In the rows, 128 means zero.
Rows, each with its class
[133 151 167 134 111  59 113 118 136 133 128  91 104 151  98 125 161 166
 155 100 147 133 139 116  75 152 131 157 115  94 150 108 128  98 155 128
 150 125 113 106 132 118 103 130 113  70 106 135 144 116 144 133 141 121
 141 138 129 119 129] => Z
[149 136 179 130 112  95 129 126 128 114 136  88 117 111  95 133 150 200
 147 133 142 126 125 127 103 149 147 144 118 108 156 119 142  82 148 132
 130 127 115 105 129 121  93 133 133 105 120 122 129 117 122 128 148 139
 139 128 105 130 118] => Z
[134 136 142 114 141 111 123 132 133 115 159 166 110 137 126 143 145 144
 106 124 104 146 136 145 129 135 144 126 148 116 114 113 129 124 129 139
 137 141 135 119 148 113 136 108 122 131 121 179 138 103 154 120 130 128
 135 144 143 118 142] => F
[150 156 160 114 124 100 118 100 119 127 135  91  82 146 122 123 138 144
 142 114 143 127 111 130 110 143 129 142 123 122 144 109 123 116 134 117
 146 127 122 114 125 112 110 132 120  90 124 145 130 118 133 144 117 127
 140 140 127 115 128] => Z
[142 133 164 135 125 112 113  97 109 141 137  87 109 146 107 120 140 153
 139 108 160 155 139 113  92 142 120 133 122  98 141 103 132 105 137 180
 137 125 116 119 136 116  99 136 116 100 136 115 128 128 139 142 140 132
 130 145 128 114 132] => Z
[208 157 178 121 122 107 101 142 116 136 124 123  95 149 123 126 198 156
 150 112 126 134 121 131 109 128 155 145 148 108 129  88 136 127 125 134
 123 130 120 125 123 111 104 111 102  97 123 156 133 109 128 124 138 147
 143 156 139 142 157] => B
[ 99 154 160 122 115  86 120 125 117 126 133  85  98 147  91 116 181 157
 122 101 133 132 152 127  98 149 137 152 106 137 131 104 136  91 161 130
 168 126 117 104 134 122  77 135  73  85 114 166 148 112 144 132 143 139
 136 138 112 130 118] => Z
[135 137 173 133 111 106 124 134 137 130 151 109  90 145  98 136 168 149
 159 142 142 131 125  86 106 128 123 144 132 102 136  84 147 101 137 132
 126 126 110 149 145 116 114 128 115  72  88 140 122 122 138 146 135 139
 121 120 117 129 114] => A
[134 131 127 113 130 101 112 165 128 134  62 133 113 138 140 115 185 138
 143 109 130 148 129  98 104 131 153 143 134 110 104 103 124 136 138 123
 138  97 119 140 121 120 112 132 110  96  99 147 133 122 116 139 114 136
 139 116 140 133 154] => A
[ 80 143  22  95 130  95  62 187 139 143 102 180 161 151 187 108 173 139
 142 125  79 127 132  89 100 110 178 126 142  96  97 123  93 156 130 141
 111 111 131 152 132  76 129 134 111  93 120 132 146 105 157 127 104 113
 132 113 160 130 159] => N
[118 158  88 122 112  55 104 213 140 139 105 150 139 146 143 108 195 159
 161 111 101 138 124  99  82 119 170 147 118 100 106  84 107  88 163 140
 155 119 130 114 133  82 109 123 109  64 113 146 158  93 144 140 129 138
 143 142 139 130 140] => F
[147 139 156 126 113 104 118 152 113 109 123  82 121 128 128 122 155 132
 116 137 125 115 121 123 125  93 121 127 120 130 147  84 121  96 131 141
 137 128 126 124 126 102  89 106 138  91 112 122 136 109 123 130 156 134
 122 139 122 128 141] => D
[161 153 147 102 145 152 131 149 148 112 143 147  80 127 115 128 215 151
 153 140 125 131 135  96 143 126 171 139 152 138 128  58 127 116 125 132
 119 116 102 169 147 131 126 125 104  77  73 193 137 119 130 129 109 148
 158 129 108 134 104] => A
[142 138 171 124 115  99 105  92 118 121 125 119  89 139 103 133 125 152
 140 109 164 139 136 126  83 140 119 142 115  97 130 134 146 105 133 130
 144 128 122 107 154 147 113 128 123  98 119 132 114 128 144 134 150 145
 133 155 140 125 143] => Z
[141 141 177 131 124  75 112 137 123 130 124 106 108 160 105 127 167 145
 156 115 104 143 143 132  88 120 138 147 123 121 114 104 114 105 140 131
 140 123 134 113 143 117 117 108 111  82 110 137 136  99 123 131 137 149
 146 160 133 126 162] => F
[108 146 126 116 116  99 125 142 122 125 140 141 101 157 119 118 146 136
 148 111  99 137 134 129 138 118 140 139 111 141 113 137 110 122 128 134
 161 111 130 106 137 126 130 120 117 104 123 143 140 103 124 133 145 136
 141 148 120 129 127] => N
[215 140 190 139  57   4 121 252 144 161  80  88 129 129 177 112 252 197
 169 111 141  93 108 116  15 132 167 187 159  67 146  75 180  68 195 137
 143  97 113  85 108  87  22  40 136  42  84 116 156  29 111 117 190 167
 144  85 126 189 223] => Z
[155 147 173 120 102 105 135 118 130 134 156 126 108 157  89 136 148 138
 143 108 138 137 108 106 126 142 142 150 132 134 125 120 106 127 181 123
 140 139 177  99 136 126 111 122 113 105 117 151 135 120 132 139 161 151
 140 159 139 138 117] => N
[140 144 138  86 132 135 156 122 154 142 183 162  72 121  72 112 196 158
 164 109  97 163 115  48 129 168 191 151 130  92 136 118 117 145 121 144
 137 140 109 152 158 110 145 140  66  66 109 180 210 146 149 146 114 137
 159 165 119 133  92] => A
[158 167 106 133 103 101 121 140 149 138 132 108  99 128 105 132 187 157
 152 111 155 119 108  83 109 149 224 147 131  97 161  92 141 102 160 125
 149 107 106 128 127 139  99 133 121  81 117 136 134 103  95 118 141 154
 146 126 120 149 121] => A
[132 162  84 118 120  91 101 174 132 128  92 129 126 156 156 116 205 152
 152 110 126 122 124 102  87 116 158 142 121 114 121  87  88 168 141 136
 156 101 115 153 106 119 112 130 119  73  97 154 122 108 137 128 119 138
 136 106 123 137 126] => B
[134 151  94 119 128 113 132 156 113 128 122 110 124 141 128 117 212 130
 166 115  93 125 121 120 113 114 145 137 144 143 100  77 102 125 141 135
 142 108 133 129 110  95 105 119 119  82 129 187 151  96 130 130 113 141
 143 161 112 154 124] => C
[118 143 120 111 128 136 135 149 135 133 134 140 145 131 138 118 152 134
 119 120 125 112 130  84 123 124 152 135 147 142 129 128 123 157 128 138
 136 142 130 156 119 149 150 138 119 118 137 136 117 129 133 159 105 129
 135 134 120 133  98] => B
[108 141 121 133  93  68 127 135 131 134 132 100 133 144 121 120 176 146
 165 112 133 125 133 116  69 134 140 152 121 113 129 120 123  83 159 138
 153 125 135 108 135 100  96 119 133  83 146 126 130  94 144 138 146 115
 130 172 139 121 132] => Z
[144 131 160 119 137 117 116 154 131 128 123 122 113 119 118 130 174 155
 154 125 142 141 130 126 106 132 155 148 134 109 135  96 139 124 159 130
 133 135 112 142 133 128 120 129 104 116  89 155 124 120 138 134 117 130
 137 134 128 125 128] => B
[152 138 149  97 118  92 127 142 124 133 128 132 128 135 139 135 166 136
 134 130 116 166 128 137 101 127 136 137 138 116 122 122 131 104 135 137
 111 128 132 107 149  99  93  96 132 106 129 116 131 115 137 129 149 131
 129 151 138 129 153] => F
[125 146  97 113 132 104 137 111 118 138 136 121 131 159 128 123 175 138
 138 111  97 131 132 108  98 136 156 133 142 122 124 118 107 135 131 140
 126 119 114 152 127 114 116 104 116  90 145 146 146 114 140 123 119 108
 142 175 128 124 133] => C
[ 88 175  82 111 133  89 102 179 118 124 105 153 119 139 128 171 233 159
 165 118 104 140 133 108  82 126 164 149 116 104 112  91 115 118 153 140
 143 112 114 154 140  99 130 130 108  61  93 170 149 119 133 140  94 132
 139 105 121 126 136] => B
[171 150 131 120  87 105  96 167 126 137 121 119 109 161 134 107 213 155
 153 125 131 115 127 103  99 127 165 156 145 114 134  75 117 139 149 134
 136 118 103 139 128 108 109 115  92  73  97 164 127 113 139 132 129 187
 141 120 130 149 137] => B
[127 133 126 113 106 102 102 171 142 119 116 135 122 147 136 121 197 157
 150 106 130 113 117 106  90 120 155 156 140 120 137 116 115 139 155 126
 147 107 112 145 141 139 119 135 104  96  90 138 127 122 127 121 120 147
 127 102 120 128 123] => B
[104 150  59 112 117 125 103 127 142 134 117 144 122 138 113 106 159 153
 160  87 113 137 137 109 121 131 144 120 106 113 113 109  98 150 119 127
 169 114 118 146 138  94 107 156 116 103 118 167 146 131 136 136  66 150
 148 122 135 116 104] => B
[105 118 103  94 123 118 105 136 127 144 176 119 109 148 114 103 144 134
 156 115 130 118 132  67 125  96 149 126 109 108 125  82 104 137 125 137
 154 113 115 139 133 107 111 161 115  99 107 159 129 132 137 138 156 152
 139 129 126 127  92] => A
[139 144 124 108 115  88 104 169 127 136 108 163 127 163 148 120 252 128
 138 108  89 139 126 109 103 106 157 152 132 134 107 144 123 150 138  67
 153 134 123 121 134 132 151 143  97  92  92 171 127 137 129 128 122 149
 145 120 142 150 150] => N
[ 89 158 131 135 118 110 127 106  87 136 175 106 114 176 102 111 162 134
 166 103  90 128 153 102 111  99 156 135 116 174 108  87  99 100 140 137
 153 114 128 137 147 127 124 153 129  62 126 165 145 104 143 147 135 123
 150 212 111 121  90] => Q
[127 155 107 124 130  66  92 196 126 120  88 145 114 136 159 119 208 160
 147 143 122 122 128 105  85 109 163 142 129  94 118  78 123 116 141 146
 133 107 112 146 138  95 102 115 126  77  81 121 134 101 145 135 114 134
 151  98 145 123 150] => B
[151 131 136 111 105  99 130 158 134 114 139 163 125 150 146 117 179 135
 141 108 122 128 116 105 125 111 153 153 150 133 123 130 110 142 144 129
 141 136 130 107 127 126 146 111 111 120 126 162 123 110 129 120 143 145
 138 132 129 141 132] => N
[146 146 154 149 135  74  70 134 104 117  71  72 102 140 144 115 159 175
 139 101 176 122 174 180  63 145 132 149 110 105 132  91 119 132 153 124
 149 111 119  99 126 124 112 115 119  96  87 141 149 104 114 113 125 139
 129 119 137 126 168] => L
[110 141 151 129  99  90 112 105 104 134 139  72 107 171  92 132 143 160
 139 106 149 119 142 105  87 136 120 134 121 139 140 102 119 100 140 137
 137 127 122 129 136 140 100 157 124  83 104 116 117 113 125 143 134 128
 125 149 128 119 102] => Z
[152 141 139 122 102  70 130 157 135 139 144  88 104 145 105 106 204 165
 184 103 181 103 109  97  99 129 155 156 149 111 130  69 112  97 155 144
 143 111 122 132 117  98  82 109 136  55 130 164 147  88 121 133 163 140
 142 143 107 147 131] => Q
[121 189  73 126 121  99 127 144 132 120 124 113 129 135 111  93 174 135
 179 100 114 130 150 127 112 102 150 124  92 111 122  91 107 115 154 120
 144 102 139  93  98  80  76 142 143  80 144 185 173 121 178 124 155 139
 157 158 118 154 122] => L
[ 96 130 114 145 121  78 122 151 175 135 114 100  97 131 113 109 197 170
 157  98 152 118 131 115  61 169 150 150 113  96 144 126 133 116 172 122
 146 117 135 112 124 115  86 119 126  86 138 153 148  90 138 108 117 117
 148 135 105 128 122] => Z
[148 115 197 146 107 125 122  98 109 120 145  78 113 126 105 134  75 139
 125 128 167 110 129 121 143 128  87 129 132 133 179 108 145 115 115 137
 119 132 120 111 133 134 114 126 134 139 132  97 103 139 118 122 151 140
 119 129 132 117 124] => Z
[241 140 249 133 153  99 104 105 115 121 102  97  63 134 118 141 158 135
 140 109 178 178 134 201 106 145 122 153 121 103 150  64 150 155 126 108
 128 138 108  83 137 143  94  87 129  93 111 136 151 111 111 124 160 175
 146 147 142 141 172] => L
[131 130 113 141 133  83 120 103 110 148 138  84 125 143 115 114 126 158
 162 100 144 142 144 118  84 147 130 125 125  91 133 116 102 114 115 142
 142 129 123 130 143 124 130 146 114  84 165 125 126 107 148 144 123 100
 133 157 154 120 128] => Z
[121 159 149 133 129  89 115 134 105 128 114 106 107 133 113 116 141 136
 149 120 107 116 182 157 112 108 116 124  91 119 113 102 113 100 136 102
 150 124 129 100 144  93  93 123 146 107 110 164 150 114 124 146 154 135
 141 144 139 129 128] => L
[149 119 173 133 119 111 118 119 128 131 121 114  90 126 112 135 136 149
 134  98 155 146 130 133 114 149 133 142 121  92 140 132 138 106 132 136
 111 135 111 110 144 130 107 108 102 118 119  99 115 126 125 138 127 122
 116 138 126 108 135] => Z
[106 150  93 122 126  97 114 124 111 134 106 121 117 129 125 112 148 145
 154 103 133 130 127 151 103 142 134 120  91 110 121  93 110 126 138 123
 124 112 132  79 139  73  77 114 142  96 131 164 155 111 135 123 141 113
 141 136 113 140 146] => L

Rows with their classes
[150 124  90 112 115  88 123 114 154 133 134 147 125 129 160 128 111 117
 145 135 109 107 111 135 146 153 139 160 156 110 119 133 119 134 109 155
 140 148  93 103 134 123 100 135 166 129 120 130 148 166 129 124 132 118
 143 128 134  95 134] => R
[135 141  64 119 106 132 120 127 100 120 139 128 125 150 108 128 169 140
 129 137 153 162 138  91 135 103 129 154 135 128 135 144 117 110 120 127
 132  69 144 143 152 138 131 113 114 122 129 165 108 137 125 137 100 152
 131 131 123 115 137] => P
[128 107 148 115 138 121 119 135 139 101 115 118 156 125 122 121 109 135
 137 129  89  98 125 130 131 141 127 142 132 138 138 100 133 124 124 135
 120 167 115 111 129 114 130 118 131 137 124 113 140 126 125  98 118 130
 125 105 147 132 129] => R
[118 139  93 145 117 121 145 141 105 112 128 140 136 115 138 123 163 128
 126 120 150 154 150 118 114  85 148 123 105  93 177 140 112 146 118 110
 135  96 121 137 130 123 153 151 125 124 131 136 129 129 105 176 139  92
 139 127 164 155 130] => P
[140 107 134 138 131 143 120 126 150 112 117 117 124 117 127 114 114 140
 122 135 105 101 118 131 142 118 129 116 123 146 159 112 125 135 124 133
 118 150 109 123 130 102 121 128 163 140 127  93 143 130 134 130  77 106
 128 132 123 174 121] => R
[ 99 117 140 146 113 112 141 117 151 106 130 120 129 146 121 124 135 134
 139 130 126  96 137 123 128 113 142 151 122 115 148 163 103 128 123 105
 125 128 134 143 138  96 121 132 124 113 141 137 124 145 132 120 127 126
 133 134 130 122 130] => P
[132 112 136 129 140 166 114 134 137 128 109 124 143 128  78 127 146 121
 100 108 124 134 130 148 113  83 113  93 113 171 114 139 130 136 140 125
 121 133 143 138 132 136 139 116 101 141 118 126 100 111 162 111  46 131
 118 126 131 142 121] => W
[ 87 148  98 131 126 126 128 114 111 106 124 130 140 137 110 122 133 125
 143 119 122 137 113 116 145  99 108 147 111 122 173 138 106 136 121 114
 116  96 137 127 136 112 114 123 116 116 148 146 135 140 123 134 128 131
 134 128 121 141 124] => P
[120 161  65 135 112 133 132 109  97 115 133 124 120 112  58 118 154 136
 133 136 129 140 119 124 130 114 130 138 119 123 167 130 106 124 113 124
 129  79 132 131 142 122 134 133 136 127 133 140 126 137 121 130 122 148
 125 139 140 147 130] => P
[143 132 106 127 119 126 132 115 131 125 135 127 132 133 153 156 140 129
 129 159 141 140 150 111 111 109 130 124 129 121 124 146 132 124 126 127
 130  96 129 111 123 137 130 131 138 129 124 118 133 140 129 151 107 117
 131 138 120 134 131] => P
[106 120 115 135 116 101 148 108 131 108 129 125 132 122 143 112 115 137
 177 113 125 123 107 115 120 190 145 149 122  99 176 138 120 144 121 111
 129  88 122 107 128 126 122 141 164 130 125 100 163 156 116 167 138  95
 136 133 135 126 114] => P
[147 132  93 126 143 140 122 140 143 123 103 112 138 120  77 132 123 128
 105 123 123 140 112 126 124 109 125 117 143 151 111 124 128 132 146 135
 138 104 131 119 137 135 119 129 139 134 105 118 131 136 154 125  69 105
 129 138 144 133 121] => T
[136 137 112 138 143 139 125 104 118 132  87 129 136 121  65 129 119 129
 124 127 137 145 124 111 117 113 125 115 125 137 100 160 131 112 129 123
 139  86 139 121 141 155 129 111 121 131 115 130 119 120 140 122  99 145
 125 125 132 128 124] => W
